Here is a tiny trained network, its code and every weight. The questions are about switching its units off for an input and a target symbol, where a switched-off unit gives its printed mean instead of its output.

import numpy as np


def w(rows, s, z=0):
    codes = np.array(rows[::2]) - 128.0
    scale = np.full(codes.shape[1], s)
    scale[-1] = z or s
    return codes * scale


def f(y):
    return np.maximum(y, 0)


def softmax(a):
    e = np.exp(a - a.max(-1, keepdims=True))
    return e / e.sum(-1, keepdims=True)


def log_softmax(a):
    a = a - a.max(-1, keepdims=True)
    return a - np.log(np.exp(a).sum(-1, keepdims=True))


def net(x, mask):
    ids = ['ΘΛΠΨβγδεζηξστφω'.index(c) for c in x.split()]
    T = len(ids)
    res = E[ids] + P[:T]
    r = res
    for j in range(2):
        rows = slice(3 * j, 3 * j + 3)
        q, k, v = (r @ M[0][rows].T for M in (Q, K, V))
        z = softmax(np.where(np.tri(T) > 0, q @ k.T / 3**0.5, -1e9)) @ v
        o = O[0][rows]
        res = res + np.where(mask[j], z, o[:, -1]) @ o[:, :-1]
    y = f(res @ A[0][:, :-1].T + A[0][:, -1])
    res = res + np.where(mask[2:26], y, B[0][:, -1]) @ B[0][:, :-1]
    return log_softmax(res[-1] @ U[:, :-1].T + U[:, -1])


Q, K, V, O, A, B = {}, {}, {}, {}, {}, {}
E = w([
[180,130,167],'Θ',
[145,147,151],'Λ',
[152,174,103],'Π',
[176,154,124],'Ψ',
[129,167,135],'β',
[115,173,123],'γ',
[183,160,102],'δ',
[208,126,159],'ε',
[139,133,193],'ζ',
[40,3,132],'η',
[167,176,88],'ξ',
[182,128,169],'σ',
[161,164,115],'τ',
[195,146,131],'φ',
[114,179,104],'ω',
],0.017)
P = w([
[143,255,157],'0',
[135,196,188],'1',
[121,198,199],'2',
[120,194,213],'3',
[117,192,218],'4',
[118,185,223],'5',
[115,174,233],'6',
[117,165,237],'7',
],0.0074)
Q[0] = w([
[164,228,170],'h1',
[86,2,79],'h1',
[139,202,200],'h1',
[153,155,148],'h2',
[145,110,190],'h2',
[72,159,172],'h2',
],0.035)
K[0] = w([
[164,212,161],'h1',
[74,3,86],'h1',
[132,223,195],'h1',
[157,47,38],'h2',
[130,74,177],'h2',
[13,96,123],'h2',
],0.023)
V[0] = w([
[132,73,139],'h1',
[244,86,58],'h1',
[54,150,3],'h1',
[124,132,128],'h2',
[191,134,125],'h2',
[137,40,120],'h2',
],0.018)
O[0] = w([
[113,156,63,2],'h1',
[94,25,69,165],'h1',
[6,133,188,15],'h1',
[126,126,132,129],'h2',
[73,116,160,170],'h2',
[122,169,72,45],'h2',
],0.018,0.0083)
A[0] = w([
[35,142,180,3],'n1',
[141,103,128,167],'n2',
[138,139,164,43],'n3',
[110,25,112,47],'n4',
[103,76,230,191],'n5',
[42,197,31,35],'n6',
[140,188,143,137],'n7',
[114,209,117,68],'n8',
[137,95,93,103],'n9',
[164,176,182,139],'n10',
[149,102,118,171],'n11',
[78,107,207,90],'n12',
[139,92,136,64],'n13',
[163,199,100,111],'n14',
[52,161,131,89],'n15',
[137,89,127,185],'n16',
[145,209,157,100],'n17',
[94,228,71,162],'n18',
[156,105,170,101],'n19',
[73,95,198,131],'n20',
[147,132,118,77],'n21',
[18,85,202,92],'n22',
[171,128,107,153],'n23',
[57,136,2,116],'n24',
],0.0084,0.0079)
B[0] = w([
[125,153,254,142],'n1',
[101,120,124,171],'n2',
[146,153,160,141],'n3',
[120,109,232,172],'n4',
[39,129,64,254],'n5',
[36,182,122,139],'n6',
[104,140,165,158],'n7',
[132,86,77,145],'n8',
[142,160,147,149],'n9',
[132,147,75,185],'n10',
[95,123,142,176],'n11',
[197,154,79,191],'n12',
[158,124,154,150],'n13',
[72,93,135,169],'n14',
[95,83,120,131],'n15',
[91,114,113,182],'n16',
[99,143,183,166],'n17',
[220,81,104,158],'n18',
[143,154,123,188],'n19',
[186,135,59,197],'n20',
[147,140,133,139],'n21',
[205,91,211,192],'n22',
[99,154,159,180],'n23',
[165,119,172,137],'n24',
],0.028,0.02)
U = w([
[145,120,127,254],'Θ',
[84,142,113,163],'Λ',
[201,108,89,161],'Π',
[63,86,68,132],'Ψ',
[122,157,82,71],'β',
[156,153,121,112],'γ',
[153,2,104,148],'δ',
[163,86,203,71],'ε',
[106,157,164,54],'ζ',
[134,111,116,166],'η',
[212,69,144,100],'ξ',
[147,120,129,250],'σ',
[138,98,51,142],'τ',
[69,84,157,109],'φ',
[193,130,158,47],'ω',
],0.0072,0.0058)

Each question gives the input, a string of symbols that net reads in full, and the target symbol t.
The units are the heads (3 rows each of Q, K, V and O) and the neurons (one row each of A and B). Each row of codes is followed by its name. A weight is (code - 128) times the scale printed after its matrix; where a second scale follows, it is the last column's (O, A, B and U).
mask holds one flag per unit, heads first, then neurons. A switched-off unit (its flag False) gives its mean, the last column of its rows in O or B, instead of its output. The means were averaged over made-up inputs and are rounded, as every weight is.
A unit's drop is (log p(t) with every unit on - log p(t) with that unit switched off) / (log p(t) with every unit on - log p(t) with every unit switched off).
The circuit of an input: a set's keep is (log p(t) with only the set's units on - log p(t) with every unit switched off) / (log p(t) with every unit on - log p(t) with every unit switched off). Starting from the 12 units with the biggest drops (on a tie, the unit counted first), units are removed one at a time, each time the one whose removal leaves the highest keep (on an exact tie, the one counted first), for as long as the keep stays at least 0.8.
circuit, biggest first: the units of the circuit, biggest drop first
unit that matters most: the unit with the biggest drop
k most important neurons: the k neurons with the biggest drops, biggest first
which heads matter: for each layer, one digit per head in row order, 1 if its drop is at least 0.15 and else 0, layers parted by /
input ω φ Π ε ω δ, target ω: circuit, biggest first => h1, n1, n12, n20
input φ ω δ σ δ ζ, target φ: circuit, biggest first => h1, n20, n12
input δ σ ω ω ε, target δ: unit that matters most => h1
input ζ δ β Ψ β δ τ δ, target ζ: circuit, biggest first => h1, n17, n20, n23
input ω φ δ ζ Λ Π, target ω: circuit, biggest first => h1, n1, n12, n20
input φ ζ ε, target φ: which heads matter => 11
input ε Λ δ φ ξ, target ε: which heads matter => 11
input δ δ β σ φ, target δ: which heads matter => 11
input φ δ β ω, target φ: circuit, biggest first => n20, n12
input Ψ φ ω, target Ψ: circuit, biggest first => n22, n12
input β ζ Π β δ Π δ ε, target β: which heads matter => 10
input ξ δ ε ζ δ, target ξ: circuit, biggest first => h1, n22, n20, h2
input γ β ω δ, target γ: which heads matter => 11
input δ ω φ τ ξ, target δ: 2 most important neurons => n22, n5
input Π τ δ φ ξ ζ, target Π: which heads matter => 10
input Ψ Λ Ψ δ, target Ψ: which heads matter => 01
input ζ τ φ δ, target ζ: 2 most important neurons => n5, n17
input δ φ Ψ φ Ψ σ, target δ: which heads matter => 11
input δ ζ Π β φ Θ δ δ, target δ: which heads matter => 11
input γ ζ ζ, target γ: which heads matter => 10
input ξ δ ζ τ ε τ, target ξ: 4 most important neurons => n22, n20, n12, n1
input δ Θ ξ ζ δ γ, target δ: which heads matter => 10
